Below is a small trained network, with its code and all its weights. Each question gives an input and a class and asks what happens when units are switched off, that is, made to give their printed mean instead of their output.

import numpy as np


def w(rows, s, z=0):
    codes = np.array(rows[::2]) - 128.0
    scale = np.full(codes.shape[1], s)
    scale[-1] = z or s
    return codes * scale


def f(y):
    return y / 2 * (1 + np.tanh(0.7978845608 * (y + 0.044715 * y**3)))


def log_softmax(a):
    a = a - a.max(-1, keepdims=True)
    return a - np.log(np.exp(a).sum(-1, keepdims=True))


def net(x, mask):
    res = np.array(x, float).reshape(1, 4) / 4 @ E
    y = f(res @ A[0][:, :-1].T + A[0][:, -1])
    res = res + np.where(mask, y, B[0][:, -1]) @ B[0][:, :-1]
    return log_softmax(res[-1] @ U[:, :-1].T + U[:, -1])


A, B = {}, {}
E = w([
[251,68,43,196,134,98,254,58,108,119],'x0',
[21,175,180,247,95,181,134,244,137,56],'x1',
[45,138,63,65,146,68,222,197,131,52],'x2',
[63,189,32,215,89,149,191,138,96,250],'x3',
],0.0078)
A[0] = w([
[5,154,182,195,115,133,91,209,116,69,184],'n1',
[98,128,159,228,123,139,158,185,127,70,211],'n2',
[156,114,98,108,139,123,234,120,131,82,113],'n3',
[169,130,141,153,123,144,161,131,118,80,134],'n4',
[151,134,160,237,122,137,63,114,130,201,234],'n5',
[134,121,204,93,127,132,35,139,133,68,120],'n6',
[93,141,102,101,123,130,101,109,123,240,191],'n7',
[181,114,75,156,128,110,222,134,130,76,252],'n8',
[193,130,167,187,124,152,131,90,126,209,120],'n9',
[127,134,54,124,123,116,161,93,117,168,121],'n10',
],0.015,0.0035)
B[0] = w([
[38,99,111,94,127,130,80,199,176,133,251],'n1',
[61,123,167,78,149,132,147,155,136,169,210],'n2',
[145,137,72,183,114,150,104,107,117,134,187],'n3',
[132,135,84,124,120,140,151,98,120,157,156],'n4',
[99,118,4,136,127,116,141,126,132,123,198],'n5',
[174,133,243,104,130,127,114,130,122,129,215],'n6',
[63,132,152,180,124,142,223,135,126,139,180],'n7',
[74,142,79,163,121,120,145,111,117,125,210],'n8',
[157,144,74,137,124,119,76,129,124,97,190],'n9',
[93,123,155,101,134,125,114,144,139,111,180],'n10',
],0.017,0.024)
U = w([
[205,128,254,133,113,134,115,101,112,108,52],'0',
[227,112,123,163,96,111,40,83,118,79,4],'1',
[84,111,215,129,114,161,149,179,184,155,225],'2',
[125,136,63,227,79,157,180,87,113,141,213],'3',
],0.0087,0.0028)

Each question gives the input, the list of numbers given to net, and the class t.
The units are the neurons (one row each of A and B). Each row of codes is followed by its name. A weight is (code - 128) times the scale printed after its matrix; where a second scale follows, it is the last column's (A, B and U).
mask holds one flag per neuron, in row order. A switched-off neuron (its flag False) gives its mean, the last column of its row in B, instead of its output. The means were averaged over made-up inputs and are rounded, as every weight is.
A unit's drop is (log p(t) with every unit on - log p(t) with that unit switched off) / (log p(t) with every unit on - log p(t) with every unit switched off).
The circuit of an input: a set's keep is (log p(t) with only the set's units on - log p(t) with every unit switched off) / (log p(t) with every unit on - log p(t) with every unit switched off). Starting from all 10 units, units are removed one at a time, each time the one whose removal leaves the highest keep (on an exact tie, the one counted first), for as long as the keep stays at least 0.8.
circuit, biggest first: the units of the circuit, biggest drop first
k most important neurons: the k neurons with the biggest drops, biggest first
drop when u is switched off: that unit's drop, to one decimal
input [-7,0,-3,-7], class 0: most important neuron -> n6
input [2,-8,-3,-2], class 1: circuit, biggest first -> n9; n2
input [2,-4,-2,-6], class 0: circuit, biggest first -> n5; n1
input [7,8,5,-6], class 3: 3 most important neurons -> n3; n8; n6
input [-2,-6,5,-2], class 3: 4 most important neurons -> n1; n6; n2; n9
input [5,-3,-6,-4], class 3: 3 most important neurons -> n6; n5; n4
input [5,-8,-6,-4], class 1: 3 most important neurons -> n9; n7; n2
input [4,-1,-5,-4], class 1: 2 most important neurons -> n7; n9
input [0,-2,4,-5], class 0: 3 most important neurons -> n1; n5; n9
input [-4,-5,-8,-2], class 1: 4 most important neurons -> n6; n5; n9; n8
input [5,-6,1,-8], class 3: drop when n8 is switched off -> 0.3
input [-6,-3,7,-8], class 0: drop when n6 is switched off -> 0.3
input [1,-5,-2,0], class 3: drop when n1 is switched off -> 0.3
